Each row has a name. Each question is about the rows just above it.

Columns, left to right: M E N F A B X L
J426: [ 89 126 156 103 130 152 153  74]
J615: [123 128 152 146 117 135 110 161]
J607: [ 77 198 155 166 108 149 129 166]
[126 128] is in which column, read top down? => E
Which column holds [161 166] top down? => L
Which column holds this, read top down? [156 152] => N

Columns, left to right: J K R W D U G Z
J615: [120 171  98 179 176 181 127 138]
J426: [114 175  81 171 165 188 120 140]
J980: [121  88 109 102  99  72 120 134]
J332: [180  88 169 155 106 189 126 141]
J427: [180  88 169 155 101 189 126 141]
Which column holds this, read top down? [188  72 189 189] => U
Which column holds [126 126] top down? => G
Which column holds this, read top down? [188  72 189] => U

Columns, left to right: S T P H C Y V
J615: [135  63 101 170  45 102 144]
J932: [123 141  91 131 172 124 142]
J576: [ 81 130 176 197  95 146 180]
J980: [110 163 126  68 204 172 113]
J743: [125 114 109  93 157 142 132]
J426: [ 61 126 157 172 100 164 169]
J220: [ 69 120 193 172 105 116 142]
J250: [110 163 126  68 204 172 101]
J607: [109 138 126 106 153 154 124]
Which column holds this, read top down? [157 100 105 204] => C
[ 91 176 126 109 157] is in which column, read top down? => P
Which column holds this, read top down? [ 81 110 125  61  69 110] => S
Which column holds [123  81 110 125  61  69 110 109] top down? => S
[142 180] is in which column, read top down? => V

Columns, left to right: Dit guvor ludeg Robuk bekop zezum zum nove
J607: [153  96 144 119  94 124 117 151]
J576: [124 148 113 154 102 142 139 132]
J427: [ 95 132 136 113 143 147  99  62]
J250: [137  96 144 119  94 124 117 151]
J743: [143 131 153 134 106 113 123 142]
J615: [116 100  90 130 131 138 123  97]
J426: [101 179 131 123 189 137 121 113]
J948: [124 159 109 135 169 134 122 134]
J220: [144 105 113 152 131 139 140 132]
[102 143  94 106 131 189 169] is in which column, read top down? => bekop
Which column holds [ 94 102 143  94 106 131 189 169] top down? => bekop
Which column holds this, read top down? [124 142] => zezum
Which column holds this, read top down? [ 96 131 100] => guvor
Which column holds [113 136 144 153] top down? => ludeg
Which column holds [136 144] top down? => ludeg

Columns, left to right: bepor Sisas pupi zep
J980: [149 128 130 161]
J250: [142 122 115 171]
J332: [ 99 133 139  72]
J607: [ 91 145 134  48]
J220: [ 99 133 115  72]
Which column holds [149 142  99  91] top down? => bepor
[161 171  72  48] is in which column, read top down? => zep

Columns, left to right: Kos Pidu zinot Peb Tepi
J743: [124  46 106 151 170]
J332: [179  72  90  96 184]
J932: [179  72  90  96  87]
Which column holds [124 179] top down? => Kos
Which column holds [46 72] top down? => Pidu
[96 96] is in which column, read top down? => Peb

Columns, left to right: dekiz lomuk gagon niv Zef
J427: [164 102  89 135 160]
J743: [146 132 195 114 146]
J980: [142 140 153 150 135]
J932: [ 99 154 124 120 150]
[150 120] is in which column, read top down? => niv
Which column holds this, read top down? [160 146] => Zef
Which column holds this, read top down? [ 89 195 153] => gagon
[102 132] is in which column, read top down? => lomuk
Which column holds this, read top down? [114 150] => niv
[195 153] is in which column, read top down? => gagon
Which column holds [132 140 154] top down? => lomuk

Columns, left to right: vetoz bota zilis gug zeg zokiv geke
J427: [134 136 121 152 110 124 128]
J576: [ 95 125 128 134 156 167 131]
J948: [128 121 124 130 150 126 109]
J743: [111 125 110 128 116 128 107]
J980: [128 128  75 128 126  97 115]
J332: [140 147 122 135 128 144 141]
J250: [135 128  92 128 131 111 128]
J426: [170 147  93 125  61 119  90]
[128 131 109 107] is in which column, read top down? => geke
[128 131  61] is in which column, read top down? => zeg

Columns, left to right: goded tivad zorir kan vas Nebib
J576: [ 98  48 128 159 136 102]
J332: [ 97  57 128 157 129 109]
J980: [104 120 131 159 122 100]
J607: [105 184 132 159 107 109]
J427: [107 193 130 158 114 107]
J743: [ 94  56 128 160 141  93]
J932: [ 97  72 129 158 132  97]
J426: [103 182 132 160 107 111]
J250: [105 112 130 158 120 100]
J948: [101 213 132 160 124 107]
J220: [ 98  48 128 159 143  97]
Which column holds [157 159 159 158 160 158 160 158 160 159] top down? => kan
[ 97 104 105 107  94  97 103 105 101] is in which column, read top down? => goded
Which column holds [160 158 160 159] top down? => kan

